Below are the code and all the weights of a small trained network. Each question names an input and a class and asks about switching units off, where a switched-off unit gives its printed mean instead of its output.

import numpy as np


def w(rows, s, z=0):
    codes = np.array(rows[::2]) - 128.0
    scale = np.full(codes.shape[1], s)
    scale[-1] = z or s
    return codes * scale


def norm(h):
    return h / np.sqrt((h * h).mean(-1, keepdims=True) + 1e-5)


def f(y):
    return y / 2 * (1 + np.tanh(0.7978845608 * (y + 0.044715 * y**3)))


def log_softmax(a):
    a = a - a.max(-1, keepdims=True)
    return a - np.log(np.exp(a).sum(-1, keepdims=True))


def net(x, mask):
    res = np.array(x, float).reshape(1, 3) / 4 @ E
    u = 0
    for l in range(2):
        y = f(norm(res) @ A[l][:, :-1].T + A[l][:, -1])
        res = res + np.where(mask[u : u + 4], y, B[l][:, -1]) @ B[l][:, :-1]
        u += 4
    return log_softmax(norm(res)[-1] @ U[:, :-1].T + U[:, -1])


A, B = {}, {}
E = w([
[101,118,69,81,204,33,142,168,123,129],'x0',
[125,149,146,74,123,168,106,162,107,205],'x1',
[254,91,127,170,142,217,164,90,63,119],'x2',
],0.0082)
A[0] = w([
[237,114,119,142,146,229,136,119,80,130,250],'L0N0',
[239,113,116,182,135,209,144,95,84,78,22],'L0N1',
[221,126,135,169,101,247,152,95,98,119,218],'L0N2',
[232,120,83,77,216,145,135,159,64,169,47],'L0N3',
],0.016,0.0025)
B[0] = w([
[171,227,62,28,115,155,120,120,236,68,242],'L0N0',
[82,54,168,196,150,72,49,154,84,83,239],'L0N1',
[125,94,170,162,111,168,8,126,135,125,251],'L0N2',
[173,79,170,147,211,122,237,161,121,228,205],'L0N3',
],0.014,0.021)
A[1] = w([
[101,152,95,68,147,84,70,180,149,133,10],'L1N0',
[108,114,111,155,117,100,249,108,57,157,83],'L1N1',
[118,107,52,124,181,21,144,133,95,49,143],'L1N2',
[106,141,116,126,99,134,81,129,117,120,111],'L1N3',
],0.021,0.0014)
B[1] = w([
[119,86,107,95,123,160,106,132,74,120,253],'L1N0',
[90,52,110,193,86,137,160,12,44,101,167],'L1N1',
[139,248,104,217,69,87,78,81,137,181,215],'L1N2',
[159,147,112,122,144,121,185,121,154,102,193],'L1N3',
],0.015,0.018)
U = w([
[64,76,114,30,104,164,131,176,63,106,107],'0',
[167,90,185,167,144,158,16,144,178,62,169],'1',
[131,189,93,61,63,181,131,109,170,63,108],'2',
[108,197,213,141,80,127,221,149,230,84,95],'3',
[194,123,138,102,227,91,182,198,175,186,115],'4',
[142,176,163,110,118,114,158,140,124,137,2],'5',
[101,245,85,174,52,73,85,106,98,167,170],'6',
[124,83,124,173,142,101,220,79,64,181,116],'7',
],0.012,0.0085)

Each question gives the input, the list of numbers given to net, and the class t.
The units are the neurons (one row each of A and B). Each row of codes is followed by its name. A weight is (code - 128) times the scale printed after its matrix; where a second scale follows, it is the last column's (A, B and U).
mask holds one flag per neuron, layer by layer. A switched-off neuron (its flag False) gives its mean, the last column of its row in B, instead of its output. The means were averaged over made-up inputs and are rounded, as every weight is.
A unit's drop is (log p(t) with every unit on - log p(t) with that unit switched off) / (log p(t) with every unit on - log p(t) with every unit switched off).
The circuit of an input: a set's keep is (log p(t) with only the set's units on - log p(t) with every unit switched off) / (log p(t) with every unit on - log p(t) with every unit switched off). Starting from all 8 units, units are removed one at a time, each time the one whose removal leaves the highest keep (on an exact tie, the one counted first), for as long as the keep stays at least 0.8.
units of the circuit, in order: the units of the circuit, biggest drop first
unit that matters most: the unit with the biggest drop
k most important neurons: the k neurons with the biggest drops, biggest first
k most important neurons of layer l: the k neurons of layer l with the biggest drops, biggest first
drop when u is switched off: that unit's drop, to one decimal
input [8,-6,4], class 7: 2 most important neurons : (L0N3 L0N0)
input [3,-8,4], class 6: unit that matters most : L1N2
input [6,-3,-6], class 6: 4 most important neurons : (L0N2 L1N2 L0N3 L0N0)
input [-2,-2,-2], class 3: 4 most important neurons : (L1N0 L0N3 L0N1 L0N2)
input [-4,8,-4], class 0: units of the circuit, in order : (L1N2 L0N2)
input [-4,-2,-4], class 3: 2 most important neurons : (L0N3 L0N1)
input [6,0,-1], class 7: 4 most important neurons : (L0N0 L0N2 L0N1 L1N1)
input [1,3,-7], class 0: 2 most important neurons : (L0N1 L1N0)
input [1,4,-8], class 0: 3 most important neurons of layer 0 : (L0N1 L0N3 L0N0)
input [2,7,-7], class 0: units of the circuit, in order : (L0N1 L0N0 L1N2)
input [-2,2,-6], class 0: 3 most important neurons : (L0N1 L0N3 L0N2)
input [-1,-1,-7], class 6: 2 most important neurons : (L0N2 L0N3)
input [-7,5,-8], class 0: 4 most important neurons : (L1N2 L0N3 L0N2 L0N0)
input [6,3,-6], class 6: units of the circuit, in order : (L0N2)
input [5,3,3], class 7: 3 most important neurons : (L0N3 L1N1 L0N2)
input [7,2,-4], class 6: 4 most important neurons : (L0N2 L1N2 L0N3 L0N0)
input [6,3,-2], class 7: 2 most important neurons : (L0N0 L0N2)
input [4,-6,-6], class 6: 2 most important neurons : (L0N2 L0N3)
input [-1,5,-2], class 0: 4 most important neurons : (L0N1 L0N2 L0N3 L1N2)
input [-5,4,-3], class 3: 3 most important neurons of layer 1 : (L1N0 L1N2 L1N3)
input [-7,-1,-8], class 2: 3 most important neurons of layer 0 : (L0N3 L0N1 L0N2)
input [-4,8,-5], class 0: 4 most important neurons : (L1N2 L0N3 L0N2 L0N0)
input [8,-7,2], class 7: most important neuron of layer 1 : (L1N1)
input [-5,8,-7], class 0: 2 most important neurons of layer 0 : (L0N3 L0N2)
input [-5,-4,-8], class 2: 3 most important neurons of layer 1 : (L1N2 L1N3 L1N1)
input [-5,-5,-4], class 3: 3 most important neurons of layer 1 : (L1N0 L1N2 L1N1)
input [-8,-8,-5], class 3: 2 most important neurons of layer 0 : (L0N3 L0N1)
input [6,5,2], class 7: unit that matters most : L1N1
input [-4,5,-3], class 2: 3 most important neurons of layer 1 : (L1N2 L1N0 L1N1)
input [-1,2,-2], class 0: drop when L0N1 is switched off : 1.3
